Below are the code and all the weights of a small trained network. Each question names an input and a class and asks about switching units off, where a switched-off unit gives its printed mean instead of its output.

import numpy as np


def w(rows, s, z=0):
    codes = np.array(rows[::2]) - 128.0
    scale = np.full(codes.shape[1], s)
    scale[-1] = z or s
    return codes * scale


def f(y):
    return np.maximum(y, 0)


def log_softmax(a):
    a = a - a.max(-1, keepdims=True)
    return a - np.log(np.exp(a).sum(-1, keepdims=True))


def net(x, mask):
    res = np.array(x, float).reshape(1, 8) / 4 @ E
    y = f(res @ A[0][:, :-1].T + A[0][:, -1])
    res = res + np.where(mask, y, B[0][:, -1]) @ B[0][:, :-1]
    return log_softmax(res[-1] @ U[:, :-1].T + U[:, -1])


A, B = {}, {}
E = w([
[140,176,144,237,172],'x0',
[212,32,20,202,167],'x1',
[214,4,149,117,41],'x2',
[142,140,163,4,101],'x3',
[209,160,65,113,95],'x4',
[179,253,143,102,91],'x5',
[207,237,110,149,134],'x6',
[86,144,117,219,47],'x7',
],0.0075)
A[0] = w([
[57,129,77,140,135,148],'n1',
[165,79,85,143,107,114],'n2',
[166,107,98,146,111,155],'n3',
[187,112,125,144,146,132],'n4',
[149,180,69,154,147,175],'n5',
[113,68,126,120,132,56],'n6',
[144,140,150,105,72,147],'n7',
[157,185,108,128,117,94],'n8',
[162,165,216,145,113,253],'n9',
[100,52,157,131,130,107],'n10',
[114,145,127,29,117,208],'n11',
[151,166,119,120,103,160],'n12',
[197,95,73,154,83,220],'n13',
[129,148,152,100,77,63],'n14',
[152,189,63,143,130,167],'n15',
[1,130,121,169,121,126],'n16',
[141,120,104,140,127,113],'n17',
[152,85,46,162,152,160],'n18',
[59,154,55,74,168,219],'n19',
[99,132,165,166,119,181],'n20',
],0.015,0.0049)
B[0] = w([
[161,119,205,140,92,191],'n1',
[190,181,131,53,103,206],'n2',
[135,138,133,99,80,192],'n3',
[117,155,124,130,86,182],'n4',
[165,173,120,214,138,218],'n5',
[175,157,118,142,136,184],'n6',
[96,96,146,75,96,187],'n7',
[191,166,74,146,107,192],'n8',
[57,174,57,103,78,228],'n9',
[161,190,122,140,131,217],'n10',
[146,34,177,55,134,236],'n11',
[136,150,119,110,104,186],'n12',
[134,144,112,93,62,251],'n13',
[105,82,125,93,74,174],'n14',
[183,186,159,154,120,219],'n15',
[47,104,255,142,80,248],'n16',
[144,146,144,129,102,156],'n17',
[157,154,141,134,54,235],'n18',
[185,82,207,104,153,219],'n19',
[35,151,165,95,117,194],'n20',
],0.0098,0.012)
U = w([
[183,43,145,60,253,60],'0',
[151,65,83,189,254,35],'1',
[97,82,24,151,192,37],'2',
[167,55,193,141,244,94],'3',
[100,165,235,208,145,162],'4',
[16,169,138,146,146,255],'5',
[201,231,62,121,108,153],'6',
[109,89,205,31,64,152],'7',
],0.0079,0.0049)

Each question gives the input, the list of numbers given to net, and the class t.
The units are the neurons (one row each of A and B). Each row of codes is followed by its name. A weight is (code - 128) times the scale printed after its matrix; where a second scale follows, it is the last column's (A, B and U).
mask holds one flag per neuron, in row order. A switched-off neuron (its flag False) gives its mean, the last column of its row in B, instead of its output. The means were averaged over made-up inputs and are rounded, as every weight is.
A unit's drop is (log p(t) with every unit on - log p(t) with that unit switched off) / (log p(t) with every unit on - log p(t) with every unit switched off).
The circuit of an input: a set's keep is (log p(t) with only the set's units on - log p(t) with every unit switched off) / (log p(t) with every unit on - log p(t) with every unit switched off). Starting from the 12 units with the biggest drops (on a tie, the unit counted first), units are removed one at a time, each time the one whose removal leaves the highest keep (on an exact tie, the one counted first), for as long as the keep stays at least 0.8.
circuit, biggest first: the units of the circuit, biggest drop first
top k neurons: the k neurons with the biggest drops, biggest first
drop of u: that unit's drop, to one decimal
input [-8,3,-5,-4,-4,2,-5,5], class 4: circuit, biggest first -> n11; n13; n9
input [8,-6,-5,5,-3,-5,5,-7], class 5: circuit, biggest first -> n9; n2
input [2,6,-1,-4,-4,5,-8,4], class 4: circuit, biggest first -> n11; n9
input [-1,-5,7,-4,3,-1,8,1], class 6: circuit, biggest first -> n16
input [-3,6,6,5,-7,0,-6,2], class 6: top 3 neurons -> n10; n16; n6
input [7,-8,2,-3,-6,6,5,-8], class 6: top 2 neurons -> n16; n8
input [3,1,7,0,3,-1,4,2], class 6: top 2 neurons -> n16; n11
input [-7,-1,-6,-7,1,2,-1,-7], class 0: drop of n16 -> 0.1
input [-1,6,-4,-1,8,0,-4,-7], class 6: drop of n15 -> 0.0
input [7,7,3,3,-5,-3,2,-6], class 6: drop of n16 -> 0.1
